Below are the code and all the weights of a small trained network. Each question names an input and a class and asks about switching units off, where a switched-off unit gives its printed mean instead of its output.

import numpy as np


def w(rows, s, z=0):
    codes = np.array(rows[::2]) - 128.0
    scale = np.full(codes.shape[1], s)
    scale[-1] = z or s
    return codes * scale


def norm(h):
    return h / np.sqrt((h * h).mean(-1, keepdims=True) + 1e-5)


def f(y):
    return y / 2 * (1 + np.tanh(0.7978845608 * (y + 0.044715 * y**3)))


def log_softmax(a):
    a = a - a.max(-1, keepdims=True)
    return a - np.log(np.exp(a).sum(-1, keepdims=True))


def net(x, mask):
    res = np.array(x, float).reshape(1, 4) / 4 @ E
    u = 0
    for l in range(4):
        y = f(norm(res) @ A[l][:, :-1].T + A[l][:, -1])
        res = res + np.where(mask[u : u + 6], y, B[l][:, -1]) @ B[l][:, :-1]
        u += 6
    return log_softmax(norm(res)[-1] @ U[:, :-1].T + U[:, -1])


A, B = {}, {}
E = w([
[69,3,226,56,125],'x0',
[205,97,65,27,120],'x1',
[176,143,227,105,223],'x2',
[105,143,50,156,227],'x3',
],0.0043)
A[0] = w([
[102,59,174,52,154,3],'0.n0',
[150,162,126,90,54,71],'0.n1',
[47,169,212,169,160,91],'0.n2',
[2,59,157,131,55,25],'0.n3',
[149,154,234,81,176,66],'0.n4',
[123,103,225,130,63,66],'0.n5',
],0.0076,0.0028)
B[0] = w([
[60,233,55,1,140,219],'0.n0',
[146,66,91,128,57,151],'0.n1',
[74,84,193,201,148,239],'0.n2',
[19,91,150,177,31,252],'0.n3',
[253,124,167,167,147,231],'0.n4',
[101,196,239,115,96,222],'0.n5',
],0.0085,0.0031)
A[1] = w([
[73,221,67,157,143,42],'1.n0',
[51,98,132,8,175,51],'1.n1',
[93,144,125,30,133,118],'1.n2',
[205,98,207,74,189,51],'1.n3',
[121,197,60,134,224,3],'1.n4',
[130,141,78,192,217,153],'1.n5',
],0.011,0.0028)
B[1] = w([
[118,99,83,90,145,196],'1.n0',
[181,42,139,202,139,231],'1.n1',
[174,100,122,189,145,206],'1.n2',
[127,87,113,6,158,253],'1.n3',
[23,107,138,124,87,214],'1.n4',
[122,140,107,156,191,249],'1.n5',
],0.016,0.0037)
A[2] = w([
[233,206,58,78,73,133],'2.n0',
[73,212,26,158,157,2],'2.n1',
[182,106,93,167,173,163],'2.n2',
[182,205,185,229,251,139],'2.n3',
[111,141,2,54,194,87],'2.n4',
[199,187,210,77,139,53],'2.n5',
],0.0095,0.0044)
B[2] = w([
[176,245,131,116,102,184],'2.n0',
[21,208,70,131,94,203],'2.n1',
[136,129,86,153,191,190],'2.n2',
[151,248,157,114,248,213],'2.n3',
[37,58,48,75,133,255],'2.n4',
[44,125,187,38,51,165],'2.n5',
],0.012,0.0043)
A[3] = w([
[251,145,72,58,90,115],'3.n0',
[156,132,203,108,112,26],'3.n1',
[67,121,118,190,53,91],'3.n2',
[214,201,99,165,66,3],'3.n3',
[244,83,100,214,158,36],'3.n4',
[109,183,43,160,91,106],'3.n5',
],0.016,0.0042)
B[3] = w([
[202,178,79,125,154,209],'3.n0',
[110,120,130,81,57,164],'3.n1',
[171,147,177,194,139,254],'3.n2',
[126,160,100,154,21,167],'3.n3',
[160,3,110,139,92,219],'3.n4',
[78,116,123,159,87,220],'3.n5',
],0.029,0.0064)
U = w([
[97,134,209,52,81,117],'0',
[84,61,79,55,207,3],'1',
[155,141,206,251,92,158],'2',
[219,161,61,40,151,115],'3',
[178,216,42,176,27,66],'4',
[122,209,153,147,236,124],'5',
[14,139,52,198,119,188],'6',
[196,5,95,172,122,172],'7',
],0.016,0.0043)

Each question gives the input, the list of numbers given to net, and the class t.
The units are the neurons (one row each of A and B). Each row of codes is followed by its name. A weight is (code - 128) times the scale printed after its matrix; where a second scale follows, it is the last column's (A, B and U).
mask holds one flag per neuron, layer by layer. A switched-off neuron (its flag False) gives its mean, the last column of its row in B, instead of its output. The means were averaged over made-up inputs and are rounded, as every weight is.
A unit's drop is (log p(t) with every unit on - log p(t) with that unit switched off) / (log p(t) with every unit on - log p(t) with every unit switched off).
The circuit of an input: a set's keep is (log p(t) with only the set's units on - log p(t) with every unit switched off) / (log p(t) with every unit on - log p(t) with every unit switched off). Starting from the 12 units with the biggest drops (on a tie, the unit counted first), units are removed one at a time, each time the one whose removal leaves the highest keep (on an exact tie, the one counted first), for as long as the keep stays at least 0.8.
circuit, biggest first: the units of the circuit, biggest drop first
k most important neurons: the k neurons with the biggest drops, biggest first
top k neurons in layer l: the k neurons of layer l with the biggest drops, biggest first
drop of u: that unit's drop, to one decimal
input [-6,6,7,8], class 6: circuit, biggest first	1.n4
input [5,4,3,-8], class 3: 3 most important neurons	0.n4, 0.n5, 3.n0
input [5,-7,4,3], class 5: circuit, biggest first	2.n3, 1.n4
input [8,-2,-2,3], class 2: circuit, biggest first	0.n3, 3.n2
input [4,-5,-8,6], class 2: circuit, biggest first	3.n2, 0.n3
input [-2,-3,2,4], class 6: 4 most important neurons	0.n4, 1.n4, 0.n5, 1.n1
input [-3,-2,-4,-3], class 4: 2 most important neurons	1.n4, 1.n5
input [-5,-2,8,4], class 5: 3 most important neurons	0.n0, 1.n5, 2.n3
input [2,6,-8,-7], class 4: 2 most important neurons	0.n2, 1.n4
input [1,1,0,-5], class 0: 3 most important neurons	0.n5, 3.n1, 1.n4
input [2,8,7,1], class 3: 2 most important neurons	0.n4, 1.n3
input [2,2,2,8], class 1: top 2 neurons in layer 1	1.n5, 1.n4
input [3,3,-2,-8], class 2: 4 most important neurons	1.n3, 0.n5, 3.n2, 0.n3
input [-4,-4,6,0], class 5: circuit, biggest first	2.n3
input [3,-7,-8,5], class 2: 2 most important neurons	3.n2, 0.n3
input [1,-2,1,4], class 5: 2 most important neurons	0.n2, 2.n3
input [7,-2,8,7], class 1: 2 most important neurons	0.n4, 1.n3
input [-1,-6,4,-2], class 5: 2 most important neurons	2.n3, 0.n2
input [-6,-7,-6,-4], class 6: top 3 neurons in layer 0	0.n3, 0.n5, 0.n4
input [-6,-5,6,-3], class 5: circuit, biggest first	2.n3
input [1,-1,6,-3], class 3: top 2 neurons in layer 1	1.n3, 1.n4
input [2,5,-7,-6], class 2: top 2 neurons in layer 0	0.n3, 0.n4
input [-1,5,-3,-3], class 4: top 2 neurons in layer 1	1.n1, 1.n3
input [5,1,-7,-3], class 2: drop of 0.n3	1.0
